cols: T C V S A W Q K
[110 110  85 156  49  89 191  74] -> <11>
[110 110  85 191  89 156  49  75] -> <111>
[133 135 112 142 113 136 107 107] -> <35>
all <11>: [110] : 0 1
col: [110 135] : C
where: [113] : <35>, 4
where: [74] : <11>, 7
col: [ 49 107] : Q
where: [112] : <35>, 2
order: [ 75  49 156  89 191  85 110 110] : <111>

cols: J E M U B G X
[166 150 134 151 157  98 118]  <138>
[ 51 162 160 124 157 163 105]  <46>
[163 162 151 134 157 163 167]  <44>
[166 150 134  97 157  98 118]  <16>
find: [134 151 157] : <138>
where: [160] : <46>, 2
where: [105] : <46>, 6
col: [151 124 134] : U
find: [163 162 151 134 157 163 167] : <44>
where: [167] : <44>, 6

cols: D F R H Z N P Y
[ 81 149 139 140 164 115 174  60]  <73>
[139 128 109 109 126 134 140 137]  <157>
[140 131  83 150 113 158  77 106]  <10>
[152  97 132  89 123 110 163 124]  <121>
[152 136 109 132 131 136 122 131]  <76>
[135 134 111 120 128 138 130 134]  <47>
col: [109 150  89 132] : H
where: [115] : <73>, 5

cols: mif Tedif Reku Von
[145 137 124 132] = <133>
[124 144 137 132] = <81>
[119 129 132 124] = <101>
[128 165 103 130] = <99>
[153 126 124 126] = <32>
[128 113 120 151] = <108>
[126 124 153 116] = <74>
find: [128 165 103 130] : <99>
col: [124 119 128 153 128 126] : mif
order: [124 132 137 145] : <133>
find: [124 132] : <133>
find: [126 124 153] : <74>
find: [137 124] : <133>
col: [132 124 130 126 151] : Von

cols: tamu fegi remo Buni sesi fulaz lasag ribof tasam teso
[111 129 138 115 130 131 110 127 108 149]  <53>
[130 187 164 136  67  78 149 163 149 104]  <62>
[129 174 160 133  82  90 141 158 138 117]  <123>
[129 108 130 111 127 149 138 111 131 115]  <110>
find: [111 127 149] : <110>
where: [78] : <62>, 5
order: [108 149 111 129 138 115 130 131 110 127] : <53>

cols: tura Doz zeg savif lepi
[ 58 148 130  88 130] -> <60>
[ 56  91  56 116  56] -> <162>
[ 75 135 125 125 108] -> <24>
[141 131 136 147 119] -> <45>
[155  55 134 175 142] -> <21>
[138 125 133 149 119] -> <7>
[155 115 134 175 119] -> <4>
find: [141 131 136 147 119] : <45>
all <162>: [56] : 0 2 4
find: [134 175 142] : <21>
order: [116  56  91  56  56] : <162>

cols: falu gipip dula gipu sodu zakoz Bivu Piduv zav
[107  98 106 149 122 194 200 142 122] : <34>
[101  99 105 147 122 196 198 143 122] : <161>
[110  98 108 145 122 191 121 131 118] : <78>
[ 97 100 103 148 125 198 193 151 125] : <188>
[197 100 103  99 125 198 187 157 127] : <20>
[107  98 106 149 122 194 202 138 121] : <23>
[ 99  98 104 147 124 198 196 147 124] : <72>
[101  99 105 147 122 196 202 138 121] : <120>
[109  98  98 119 119 191 204 119 119] : <92>
find: [109  98  98 119 119 191 204 119 119] : <92>
all <92>: [119] : 3 4 7 8
where: [97] : <188>, 0
all <78>: [145] : 3
order: [147 124  99  98 104 147 124 198 196] : <72>

cols: bana nipit femus dasob bekef radaf Vod bife pagen kalut
[ 93 129  96  86 116 131 164 161 128 128] -> <177>
[ 88  54 146  61 192  99  99 136  98 127] -> <107>
[139 148 137 138 159 115 132 140 156 128] -> <85>
[141 119 121 160 148 134  97 129 128 200] -> <137>
[128 178  94 128  62  98 155  61 128 114] -> <167>
[107  88 131 128 122 128 161 195 128 118] -> <132>
[146  99  88  98 128  99 136  99  61 192] -> <139>
[153 128 128 109 146 128 134 129 100  98] -> <156>
[128 117  64  74 121 128 106 129 151 183] -> <117>
order: [ 99  61 192 146  99  88  98 128  99 136] : <139>
all <117>: [151] : 8
find: [ 62  98 155  61 128] : <167>
col: [131  99 115 134  98 128  99 128] : radaf
all <139>: [99] : 1 5 7
col: [146 137 121  94 131  88 128  64] : femus

cols: zeri das mepa Pep pofi gezur basir Vedo pap
[ 96 103 107 156 148 121 108 128 107] = <69>
[124 103 151 104 136  63 129 131 145] = <187>
[124 124 124 103 129  63 131 124  63] = <208>
[144 125 127  95 103 142 131 156  73] = <31>
[ 94 103 122 158 130 116 113 110 136] = <130>
[141 148 111 108 125 108 140 102 136] = <212>
[121 148 106 107 156 128 103  96 108] = <59>
[ 95  94 123 141 159 125 118 123 101] = <147>
[150 126 134  84  62 147 137 162  66] = <125>
[120 140  94 133 135  95 124  93 145] = <84>
[113 113  88 119 133 110 116 120  79] = <124>
[120 106 126 107 134 131 125  94  77] = <97>
all <124>: [116] : 6
col: [103 118 137 124] : basir
where: [101] : <147>, 8
order: [124 103 129  63 131 124  63 124 124] : <208>
all <208>: [129] : 4
order: [107 128 108 121 148 156 107 103  96] : <69>
all <208>: [63] : 5 8

cols: tuvof Zese Nid fiv Bafes lod
[123 169 123 169 169 123] : <158>
[116 159 122 109 112 124] : <25>
[ 98 117 118  87  93 127] : <52>
[120 149 126 113 116 125] : <129>
[ 96 203 112  87  90 121] : <65>
[ 96 132 115  96  91 125] : <66>
[ 97 204 204  97  97  97] : <104>
[124  73 132 116 120 130] : <39>
all <158>: [123] : 0 2 5
all <104>: [97] : 0 3 4 5
col: [ 97 116] : fiv
find: [123 169 123 169 169 123] : <158>

cols: Masim keluz lipeg nog ratuk felo dul tuso
[155 124 133 114 142 141 146 184] = <3>
[138 132 135 124 131 138 111 144] = <27>
[121 138 135 138 132 117 124 140] = <41>
[124 135 132 138 120 138 117 140] = <55>
[141 133 142 146 124 184 114 156] = <155>
[129 144 123 129 137 119  92 134] = <63>
order: [156 114 184 124 146 142 133 141] : <155>
col: [155 138 121] : Masim
col: [141 138 117 138 184] : felo
col: [124 138 138 146] : nog
all <41>: [135] : 2
order: [117 132 124 120 138 140 135 138] : <55>
find: [124 135 132 138] : <55>

cols: Pivu gorak Porif Zol Tep nesak
[134 111  96 104 119  85]  <134>
[135 156 180 165 189 108]  <38>
[134 111 122 104 119  94]  <87>
[133 114 132 108 130 101]  <2>
[117 108  70 107 112 139]  <88>
[126 112  81 109  75 144]  <89>
[130 150  95  95 150 150]  <48>
where: [101] : <2>, 5
all <48>: [95] : 2 3
where: [85] : <134>, 5
where: [70] : <88>, 2
where: [139] : <88>, 5
col: [119 130 112] : Tep

cols: pidi tuse gegi kug Lusak kad leta gaki
[125 147 135  84 122  75 152 102] = <150>
[166 165 114  72  70  96  96 146] = <166>
[154 163 109 183 133 101 118 130] = <68>
[156 165 173 179  88 129 105 136] = <67>
[ 95 185  78 164 161 111 148 144] = <189>
[ 78 174  77  79 179 146 106 142] = <57>
[155 174 148 116 166 127 134  95] = <12>
[121 110 183  94 102 166 114 183] = <169>
[133  76 102 169  77  90 126 188] = <5>
[ 80  83 100 184  68 186  71  83] = <9>
col: [125 166 154 156  95] : pidi
where: [76] : <5>, 1
find: [80 83] : <9>
where: [155] : <12>, 0

cols: kelu kam vir gogo
[137 133 123 109] -> <105>
[151 148 126 125] -> <37>
[ 63 115 110 133] -> <149>
[109 137 133 124] -> <42>
[110 132 123 124] -> <140>
where: [125] : <37>, 3
order: [109 124 133 137] : <42>
find: [110 133] : <149>
find: [137 133 123 109] : <105>
order: [125 151 126 148] : <37>

cols: liseb nufu ferog seki nakin
[125 154 154 129 129] -> <106>
[125 129 190 135 127] -> <14>
[125 166 140 131 120] -> <118>
[153 132 130 128 126] -> <94>
[125 154 189 132 120] -> <145>
all <118>: [131] : 3
all <106>: [129] : 3 4
where: [189] : <145>, 2
order: [129 154 154 125 129] : <106>
where: [128] : <94>, 3
col: [129 166 132] : nufu
where: [135] : <14>, 3

cols: Tevis gibun kozef rul
[129 124 122 128] = <114>
[138 143 136 135] = <148>
[133 123 125 120] = <93>
[136 134 131 127] = <36>
[142 129 124 118] = <13>
[124 125 120 136] = <175>
[175 123 197 175] = <170>
[135 136 143 139] = <164>
[120 126 131 114] = <173>
where: [134] : <36>, 1
order: [118 124 129 142] : <13>
order: [138 135 143 136] : <148>
col: [129 125 123 136] : gibun
find: [136 135] : <148>
find: [136 134] : <36>

cols: Zerob Fosi mogas Pidum
[93 62 88 54] = <113>
[161 101 102 101] = <79>
[ 83 165  74 173] = <115>
[ 63 110  52 110] = <135>
where: [63] : <135>, 0
all <79>: [101] : 1 3

cols: Lub fano dizu leti vade Mela
[ 93 131 139 176 123 123] : <98>
[185 128 112  79 129 130] : <82>
[157 131 145 180 132 135] : <102>
[135 132 131 146 157 180] : <122>
[ 80 122 154 206 142 140] : <116>
find: [131 139 176 123 123] : <98>
find: [132 131 146] : <122>
order: [131 145 180 132 135 157] : <102>

cols: zofa Zik let Sugub
[173 127 120  96] : <56>
[181 126 131 127] : <49>
[140 130 112  77] : <50>
[ 57 134 110  87] : <153>
[182 127 124 117] : <83>
[152 126 147 189] : <18>
[169 126 134 139] : <142>
[108 131 112  79] : <51>
[172 125 147 179] : <70>
[ 64 133 115  98] : <192>
col: [112 110 124] : let
find: [172 125 147] : <70>

cols: Vefe der Nef bibo vil vit loked fofi nom mige
[147 128 128 192 184 128 128 128 146 114] -> <75>
[147 122 124 192 184 128 128 127 161 126] -> <19>
[129 147 192 122 124 114 118 184 128 146] -> <17>
order: [114 128 128 128 128 128 146 147 184 192] : <75>
all <75>: [128] : 1 2 5 6 7

cols: nidaz lono Getal tof Vok neve pami lazi zabez
[135 107 125 176 108 187 154 147 164] -> <96>
[124 106 122 167 121 174 140 138 187] -> <200>
[140 146  99 195 144 196 171 153  87] -> <183>
[129 108 120 108 120 175 108 137 187] -> <61>
[110  84 103 143  96 163 140 132 164] -> <217>
[121 105 124 172 118 176 140 138 181] -> <179>
[130 108 121 167 121 174 140 137 187] -> <172>
[115  86 126 174  86 192 151 126 190] -> <95>
[130 107 120 166 121 174 141 137 187] -> <109>
[110  92  98 143  96 163 139 154 168] -> <159>
[175 174 137 170 122 177 141 141 191] -> <6>
[129 108 120 166 121 175 141 137 187] -> <193>
all <61>: [108] : 1 3 6
where: [147] : <96>, 7
find: [175 108 137] : <61>
all <95>: [86] : 1 4
col: [143 172] : tof

